Here is a tiny trained network, its code and every weight. The questions are about switching its units off for an input and a class, where a switched-off unit gives its printed mean instead of its output.

import numpy as np


def w(rows, s, z=0):
    codes = np.array(rows[::2]) - 128.0
    scale = np.full(codes.shape[1], s)
    scale[-1] = z or s
    return codes * scale


def f(y):
    return y / 2 * (1 + np.tanh(0.7978845608 * (y + 0.044715 * y**3)))


def log_softmax(a):
    a = a - a.max(-1, keepdims=True)
    return a - np.log(np.exp(a).sum(-1, keepdims=True))


def net(x, mask):
    res = np.array(x, float).reshape(1, 7) / 4 @ E
    y = f(res @ A[0][:, :-1].T + A[0][:, -1])
    res = res + np.where(mask, y, B[0][:, -1]) @ B[0][:, :-1]
    return log_softmax(res[-1] @ U[:, :-1].T + U[:, -1])


A, B = {}, {}
E = w([
[126,128,127,128,130],'x0',
[127,127,130,126,128],'x1',
[100,22,164,232,163],'x2',
[59,64,68,46,132],'x3',
[77,118,198,120,1],'x4',
[198,82,39,157,45],'x5',
[42,192,39,213,112],'x6',
],0.0065)
A[0] = w([
[183,72,156,74,140,141],'n1',
[71,71,53,57,122,186],'n2',
[199,187,170,191,116,156],'n3',
[34,170,50,179,131,106],'n4',
[216,76,173,80,176,122],'n5',
[38,205,200,85,182,166],'n6',
[151,219,120,64,101,86],'n7',
[57,194,66,190,111,84],'n8',
[152,214,121,70,104,66],'n9',
[78,72,73,55,131,250],'n10',
[154,174,90,91,64,117],'n11',
[199,193,167,196,119,176],'n12',
[77,104,201,127,27,106],'n13',
[100,61,159,203,147,92],'n14',
[179,110,85,129,255,156],'n15',
[118,45,170,197,152,109],'n16',
[36,181,196,98,186,156],'n17',
[198,97,47,141,33,157],'n18',
[106,166,49,178,200,116],'n19',
[64,107,185,110,32,147],'n20',
[227,182,154,200,111,181],'n21',
[59,175,71,197,123,108],'n22',
[104,84,106,78,157,236],'n23',
[113,45,161,206,161,118],'n24',
],0.0072,0.0021)
B[0] = w([
[115,138,212,94,65,202],'n1',
[40,133,184,165,167,237],'n2',
[23,129,148,123,174,180],'n3',
[150,111,195,71,54,221],'n4',
[150,160,182,58,15,223],'n5',
[212,57,117,181,159,254],'n6',
[92,66,27,60,197,204],'n7',
[197,47,235,26,27,205],'n8',
[98,78,36,46,162,190],'n9',
[48,154,178,203,176,246],'n10',
[151,75,78,130,166,186],'n11',
[12,122,159,116,172,186],'n12',
[162,234,34,172,79,226],'n13',
[141,89,17,31,136,187],'n14',
[165,255,71,200,29,232],'n15',
[111,106,36,32,127,200],'n16',
[242,69,120,193,174,237],'n17',
[195,52,178,223,211,234],'n18',
[150,170,154,123,66,200],'n19',
[164,211,78,197,98,232],'n20',
[43,128,162,142,154,196],'n21',
[159,115,180,60,76,200],'n22',
[98,161,172,178,105,204],'n23',
[103,124,40,65,126,207],'n24',
],0.0068,0.0044)
U = w([
[154,122,197,53,59,86],'0',
[104,90,10,49,154,114],'1',
[128,139,129,145,130,228],'2',
[149,234,81,185,90,104],'3',
[196,50,149,200,180,106],'4',
[8,144,179,152,163,115],'5',
[122,127,129,124,130,182],'6',
[115,132,122,132,146,4],'7',
],0.013,0.012)

Each question gives the input, the list of numbers given to net, and the class t.
The units are the neurons (one row each of A and B). Each row of codes is followed by its name. A weight is (code - 128) times the scale printed after its matrix; where a second scale follows, it is the last column's (A, B and U).
mask holds one flag per neuron, in row order. A switched-off neuron (its flag False) gives its mean, the last column of its row in B, instead of its output. The means were averaged over made-up inputs and are rounded, as every weight is.
A unit's drop is (log p(t) with every unit on - log p(t) with that unit switched off) / (log p(t) with every unit on - log p(t) with every unit switched off).
The circuit of an input: a set's keep is (log p(t) with only the set's units on - log p(t) with every unit switched off) / (log p(t) with every unit on - log p(t) with every unit switched off). Starting from the 12 units with the biggest drops (on a tie, the unit counted first), units are removed one at a time, each time the one whose removal leaves the highest keep (on an exact tie, the one counted first), for as long as the keep stays at least 0.8.
units of the circuit, in order: the units of the circuit, biggest drop first
most important unit: the unit with the biggest drop
top k neurons: the k neurons with the biggest drops, biggest first
drop when u is switched off: that unit's drop, to one decimal
input [1,1,-1,6,-3,6,-8], class 0: top 2 neurons => [n5 n1]
input [8,0,-4,-6,7,4,-4], class 2: most important unit => n15
input [3,-4,0,2,8,-3,-1], class 3: units of the circuit, in order => [n13 n20]
input [-3,-2,4,1,-5,1,-4], class 3: top 2 neurons => [n15 n8]
input [-4,-7,-8,-8,7,-7,-1], class 1: units of the circuit, in order => [n7 n9]
input [6,-1,0,-6,5,-8,6], class 4: units of the circuit, in order => [n17 n6]
input [-5,-7,-6,8,-2,-4,-3], class 5: units of the circuit, in order => [n10 n2]
input [-2,-6,-2,8,-6,-4,1], class 5: units of the circuit, in order => [n2 n10]
input [-4,-6,3,6,-6,-8,-3], class 4: top 3 neurons => [n17 n6 n13]
input [-5,-2,-6,-6,5,-8,-5], class 4: units of the circuit, in order => [n6 n17]
input [0,-8,-1,0,8,-1,8], class 0: top 4 neurons => [n8 n4 n22 n15]
input [3,-7,4,1,7,-6,8], class 0: top 3 neurons => [n8 n4 n22]
input [-7,-7,6,-5,4,-2,8], class 0: units of the circuit, in order => [n8 n22]
input [1,6,6,2,-6,1,-2], class 1: top 3 neurons => [n16 n24 n14]
input [8,5,6,-7,-8,-5,-3], class 2: units of the circuit, in order => [n15 n12]
input [5,-6,4,-7,5,-8,-3], class 4: units of the circuit, in order => [n17]
input [-1,-1,6,7,4,5,-5], class 5: top 4 neurons => [n10 n2 n17 n6]
input [0,-7,8,3,-7,-6,-6], class 1: top 3 neurons => [n16 n24 n14]
input [-6,2,-7,-2,-2,5,8], class 0: top 2 neurons => [n8 n4]
input [-5,0,8,-1,1,1,6], class 1: top neuron => [n14]
input [-8,6,0,0,-5,-6,-8], class 0: top 2 neurons => [n5 n1]
input [4,1,-3,-1,0,5,-2], class 4: drop when n14 is switched off => 0.1
